Below is a small trained network, with its code and all its weights. Each question gives an input and a target symbol and asks what happens when units are switched off, that is, made to give their printed mean instead of their output.

import numpy as np


def w(rows, s, z=0):
    codes = np.array(rows[::2]) - 128.0
    scale = np.full(codes.shape[1], s)
    scale[-1] = z or s
    return codes * scale


def f(y):
    return np.maximum(y, 0)


def softmax(a):
    e = np.exp(a - a.max(-1, keepdims=True))
    return e / e.sum(-1, keepdims=True)


def log_softmax(a):
    a = a - a.max(-1, keepdims=True)
    return a - np.log(np.exp(a).sum(-1, keepdims=True))


def net(x, mask):
    ids = ['βγδζηθξπ'.index(c) for c in x.split()]
    T = len(ids)
    res = E[ids] + P[:T]
    u = 0
    for l in range(2):
        r = res
        for j in range(3):
            rows = slice(4 * j, 4 * j + 4)
            q, k, v = (r @ M[l][rows].T for M in (Q, K, V))
            z = softmax(np.where(np.tri(T) > 0, q @ k.T / 4**0.5, -1e9)) @ v
            o = O[l][rows]
            res = res + np.where(mask[u + j], z, o[:, -1]) @ o[:, :-1]
        u += 3
        y = f(res @ A[l][:, :-1].T + A[l][:, -1])
        res = res + np.where(mask[u : u + 4], y, B[l][:, -1]) @ B[l][:, :-1]
        u += 4
    return log_softmax(res[-1] @ U[:, :-1].T + U[:, -1])


Q, K, V, O, A, B = {}, {}, {}, {}, {}, {}
E = w([
[160,177,178,98,182,184,173,132,185,142,96],'β',
[164,122,92,163,73,180,177,126,128,175,78],'γ',
[125,168,148,178,96,126,111,79,197,102,185],'δ',
[112,188,94,56,145,2,161,98,98,214,149],'ζ',
[111,124,167,57,164,173,54,122,59,89,163],'η',
[58,64,53,126,137,150,168,99,87,99,126],'θ',
[163,19,61,106,145,65,60,104,171,114,162],'ξ',
[55,115,56,149,77,114,42,203,162,162,156],'π',
],0.0046)
P = w([
[108,86,201,138,96,105,122,93,135,149,106],'0',
[178,152,105,164,148,129,159,184,98,112,202],'1',
[170,154,89,28,36,142,155,115,146,106,150],'2',
[62,91,120,158,190,162,70,87,153,188,116],'3',
[78,159,73,129,180,51,96,155,165,71,32],'4',
[93,132,41,3,127,176,148,108,156,104,178],'5',
],0.0055)
Q[0] = w([
[131,205,83,213,68,153,214,172,173,235,36],'0.h0',
[207,247,238,102,180,123,99,72,206,89,129],'0.h0',
[129,135,176,138,169,222,139,28,162,194,179],'0.h0',
[105,143,132,31,254,202,254,151,54,119,62],'0.h0',
[111,117,138,119,126,134,115,97,145,133,120],'0.h1',
[134,107,160,163,158,135,152,175,96,152,178],'0.h1',
[119,114,131,112,146,167,133,129,137,138,130],'0.h1',
[150,123,107,83,103,170,136,96,136,162,206],'0.h1',
[83,183,105,92,124,156,147,72,158,121,137],'0.h2',
[163,152,130,155,169,146,124,77,131,125,110],'0.h2',
[117,199,83,201,186,126,107,194,107,143,135],'0.h2',
[123,93,191,235,216,77,102,155,111,139,98],'0.h2',
],0.031)
K[0] = w([
[161,205,91,227,49,165,191,161,175,248,19],'0.h0',
[183,253,221,126,212,127,109,57,215,73,127],'0.h0',
[140,171,229,151,113,139,219,102,97,141,207],'0.h0',
[124,110,140,13,244,198,253,130,66,158,39],'0.h0',
[120,163,125,146,131,141,122,126,142,136,137],'0.h1',
[94,77,105,102,114,123,79,109,175,130,84],'0.h1',
[133,146,133,148,146,148,116,119,155,156,104],'0.h1',
[142,178,172,107,111,157,120,36,144,111,88],'0.h1',
[120,135,109,93,198,135,116,102,178,145,90],'0.h2',
[171,126,118,144,154,155,126,125,119,145,73],'0.h2',
[100,214,153,122,139,173,204,86,88,98,97],'0.h2',
[213,144,197,136,98,101,168,78,81,113,138],'0.h2',
],0.028)
V[0] = w([
[115,142,120,129,119,134,122,125,131,141,123],'0.h0',
[100,142,128,177,181,156,130,120,116,153,119],'0.h0',
[159,63,157,98,123,47,188,146,115,71,119],'0.h0',
[104,175,114,154,137,182,75,113,128,172,124],'0.h0',
[138,150,119,117,105,131,69,159,159,156,119],'0.h1',
[2,65,106,91,101,189,235,149,156,92,187],'0.h1',
[222,52,108,141,182,118,165,12,104,77,145],'0.h1',
[4,213,179,166,91,174,136,179,81,138,121],'0.h1',
[182,89,132,126,133,109,71,159,178,138,152],'0.h2',
[84,171,138,139,93,149,113,160,156,138,145],'0.h2',
[130,128,121,128,165,145,185,30,63,83,110],'0.h2',
[252,33,103,103,206,88,132,47,147,120,106],'0.h2',
],0.0088)
O[0] = w([
[144,131,117,118,135,122,132,116,128,128,121,150],'0.h0',
[156,94,151,134,131,71,138,146,154,107,124,3],'0.h0',
[80,197,126,173,90,158,99,169,124,149,112,11],'0.h0',
[166,83,131,93,147,90,141,103,147,114,140,153],'0.h0',
[122,162,118,113,129,181,158,69,120,123,124,162],'0.h1',
[253,100,80,99,106,83,17,154,200,186,111,214],'0.h1',
[74,59,178,94,116,81,167,223,182,99,146,237],'0.h1',
[208,155,106,208,189,119,62,74,91,161,96,29],'0.h1',
[103,147,147,170,133,151,103,179,159,171,110,255],'0.h2',
[76,111,158,120,117,114,146,171,154,106,129,221],'0.h2',
[191,115,121,90,165,127,140,6,83,94,140,42],'0.h2',
[228,160,83,155,174,173,54,80,123,199,98,199],'0.h2',
],0.0058,0.0005)
A[0] = w([
[157,149,178,206,105,88,116,141,120,52,121,36],'0.n0',
[86,110,205,144,102,32,156,161,172,118,80,2],'0.n1',
[111,145,230,143,112,224,221,93,70,139,143,52],'0.n2',
[212,96,98,254,124,180,169,175,3,108,29,19],'0.n3',
],0.0048,0.0055)
B[0] = w([
[76,156,190,48,2,146,75,106,134,182,59,128],'0.n0',
[94,150,83,128,105,130,143,164,150,138,159,250],'0.n1',
[81,94,143,97,108,87,83,138,124,137,134,137],'0.n2',
[142,49,184,187,73,160,136,113,88,153,149,151],'0.n3',
],0.0079,2.5e-05)
Q[1] = w([
[111,128,99,106,118,162,113,93,206,156,114],'1.h0',
[147,166,97,97,90,149,100,171,150,125,128],'1.h0',
[71,182,130,137,90,195,128,97,129,133,112],'1.h0',
[176,80,141,117,106,151,173,105,144,161,198],'1.h0',
[141,145,77,4,118,124,162,75,141,143,134],'1.h1',
[82,165,114,123,98,114,118,119,165,106,54],'1.h1',
[119,107,187,229,194,56,150,156,74,90,50],'1.h1',
[132,149,110,151,157,125,180,164,136,159,164],'1.h1',
[103,86,172,76,79,121,150,111,145,113,95],'1.h2',
[145,101,41,86,128,89,87,130,182,143,129],'1.h2',
[158,107,121,71,135,52,176,115,133,86,111],'1.h2',
[92,111,156,150,136,100,145,210,150,165,178],'1.h2',
],0.034)
K[1] = w([
[193,89,66,105,152,183,174,138,209,102,184],'1.h0',
[132,181,164,195,100,203,137,146,194,112,137],'1.h0',
[172,189,64,156,84,143,187,174,112,46,105],'1.h0',
[77,81,61,58,114,136,126,27,182,107,58],'1.h0',
[54,121,74,127,248,157,127,120,106,121,127],'1.h1',
[154,143,133,158,145,82,133,176,78,127,231],'1.h1',
[218,177,219,178,105,175,230,166,98,155,113],'1.h1',
[83,168,191,103,134,115,111,92,148,164,82],'1.h1',
[82,106,254,125,117,123,140,177,153,139,124],'1.h2',
[77,110,100,65,189,149,139,20,193,215,103],'1.h2',
[14,74,183,181,225,106,137,121,125,152,89],'1.h2',
[65,114,51,75,106,132,193,181,152,106,216],'1.h2',
],0.024)
V[1] = w([
[152,237,46,56,111,27,180,152,75,160,182],'1.h0',
[113,95,184,128,89,150,137,38,128,113,126],'1.h0',
[126,125,133,50,133,83,85,116,100,168,161],'1.h0',
[175,113,190,67,85,198,69,140,10,77,201],'1.h0',
[44,130,70,141,112,14,59,93,88,170,215],'1.h1',
[132,188,229,126,160,149,16,101,201,26,228],'1.h1',
[137,233,193,26,201,41,167,138,122,228,130],'1.h1',
[148,153,107,213,59,69,217,52,248,133,172],'1.h1',
[177,146,103,166,112,171,113,102,56,138,142],'1.h2',
[120,100,149,227,214,115,114,145,97,194,111],'1.h2',
[144,169,51,104,147,132,195,175,111,93,173],'1.h2',
[78,128,150,81,64,110,122,55,119,146,36],'1.h2',
],0.013)
O[1] = w([
[145,153,58,138,173,250,153,130,70,78,186,117],'1.h0',
[161,71,151,89,143,102,168,123,158,152,155,172],'1.h0',
[113,78,146,145,132,186,161,151,151,102,136,134],'1.h0',
[138,116,93,166,187,127,254,79,210,124,86,139],'1.h0',
[96,111,157,70,104,117,120,93,180,235,120,201],'1.h1',
[161,175,6,72,77,147,54,167,164,154,157,253],'1.h1',
[189,18,154,117,91,113,52,173,153,86,84,99],'1.h1',
[90,71,101,116,252,121,132,195,132,146,221,196],'1.h1',
[175,117,84,129,153,137,75,107,120,111,131,71],'1.h2',
[221,149,94,118,166,58,168,118,150,133,145,116],'1.h2',
[91,191,86,147,115,181,120,137,116,100,89,56],'1.h2',
[142,99,190,126,55,90,80,132,158,172,144,139],'1.h2',
],0.0093,0.0035)
A[1] = w([
[213,133,88,104,88,145,181,174,91,8,105,133],'1.n0',
[179,159,155,82,58,140,187,76,78,118,181,1],'1.n1',
[122,138,125,209,205,197,54,52,127,191,88,120],'1.n2',
[139,167,114,200,168,62,127,198,86,37,88,26],'1.n3',
],0.014,0.0057)
B[1] = w([
[74,130,116,216,112,123,47,113,208,60,145,253],'1.n0',
[116,106,142,66,126,109,109,69,21,54,138,196],'1.n1',
[160,134,171,189,125,156,86,93,76,171,89,246],'1.n2',
[152,125,150,2,72,118,156,38,28,120,127,201],'1.n3',
],0.0093,0.0058)
U = w([
[145,145,97,79,50,112,60,107,107,96,130,1],'β',
[126,141,145,93,179,124,205,80,67,109,134,116],'γ',
[193,172,3,77,183,153,156,210,129,125,172,241],'δ',
[79,62,156,190,203,166,88,145,118,101,174,42],'ζ',
[134,172,100,187,145,104,182,99,195,112,97,95],'η',
[165,43,217,112,113,48,109,139,172,182,97,209],'θ',
[40,171,158,117,66,158,174,173,126,128,101,120],'ξ',
[180,161,141,172,141,159,95,107,82,181,96,138],'π',
],0.0041,0.0038)

Each question gives the input, a string of symbols that net reads in full, and the target symbol t.
The units are the heads (4 rows each of Q, K, V and O) and the neurons (one row each of A and B). Each row of codes is followed by its name. A weight is (code - 128) times the scale printed after its matrix; where a second scale follows, it is the last column's (O, A, B and U).
mask holds one flag per unit, layer by layer, with each layer's heads first. A switched-off unit (its flag False) gives its mean, the last column of its rows in O or B, instead of its output. The means were averaged over made-up inputs and are rounded, as every weight is.
A unit's drop is (log p(t) with every unit on - log p(t) with that unit switched off) / (log p(t) with every unit on - log p(t) with every unit switched off).
The circuit of an input: a set's keep is (log p(t) with only the set's units on - log p(t) with every unit switched off) / (log p(t) with every unit on - log p(t) with every unit switched off). Starting from the 12 units with the biggest drops (on a tie, the unit counted first), units are removed one at a time, each time the one whose removal leaves the highest keep (on an exact tie, the one counted first), for as long as the keep stays at least 0.8.
circuit, biggest first: the units of the circuit, biggest drop first
unit that matters most: the unit with the biggest drop
k most important neurons: the k neurons with the biggest drops, biggest first
top k neurons in layer l: the k neurons of layer l with the biggest drops, biggest first
which heads matter: for each layer, one digit per head in row order, 1 if its drop is at least 0.15 and else 0, layers parted by /
drop of u: that unit's drop, to one decimal
input γ ξ β π η β, target ξ: circuit, biggest first	(0.h2 1.h2)
input δ ξ δ δ η, target ξ: unit that matters most	0.h1
input β η δ θ γ, target η: circuit, biggest first	(1.h0 1.h1 1.n0)
input θ π δ β η β, target β: which heads matter	000 / 010
input θ β γ θ β, target β: circuit, biggest first	(1.h1 1.n3 1.n0)
input π θ δ δ δ γ, target δ: circuit, biggest first	(1.h1 1.h0 1.n2)
input δ γ π θ β, target γ: circuit, biggest first	(1.h1 1.n3)
input θ η η, target γ: circuit, biggest first	(1.h1 1.n1 0.h2)
input η δ δ, target β: circuit, biggest first	(1.h1 1.n1)
input δ θ ξ π, target θ: circuit, biggest first	(0.h0 1.h0 1.h2)
input ξ δ π, target ξ: circuit, biggest first	(1.h2 0.h2)
input δ δ θ, target γ: 2 most important neurons	(1.n1 1.n0)
input δ δ ζ θ, target θ: which heads matter	100 / 100
input γ β δ η ξ β, target π: unit that matters most	0.h2
input γ ζ β ξ δ η, target π: circuit, biggest first	(0.h2 1.n2 1.h2 1.h1)
input β β γ γ δ, target β: 2 most important neurons	(1.n3 1.n0)
input η ζ δ θ β, target ζ: circuit, biggest first	(1.h0 1.n0)
input θ θ γ δ ξ, target θ: circuit, biggest first	(0.h1 1.h0)
input η ζ η β γ β, target ζ: which heads matter	000 / 110
input η π β β, target π: unit that matters most	1.n2
input δ π γ, target ξ: which heads matter	001 / 001
input ζ δ β, target θ: which heads matter	000 / 011
input θ γ δ η, target θ: circuit, biggest first	(0.h0 1.h0)
input π η δ δ, target π: circuit, biggest first	(1.n2 1.h2 0.h1)
input β θ δ δ β, target θ: circuit, biggest first	(0.h1 1.h0)
input γ β δ δ γ, target β: top 2 neurons in layer 1	(1.n3 1.n0)
input ξ η γ, target π: unit that matters most	0.h2
input γ δ β δ, target π: 2 most important neurons	(1.n2 1.n0)
input β θ δ, target γ: drop of 1.h1	0.6
input δ η δ θ η, target η: drop of 1.h0	0.7
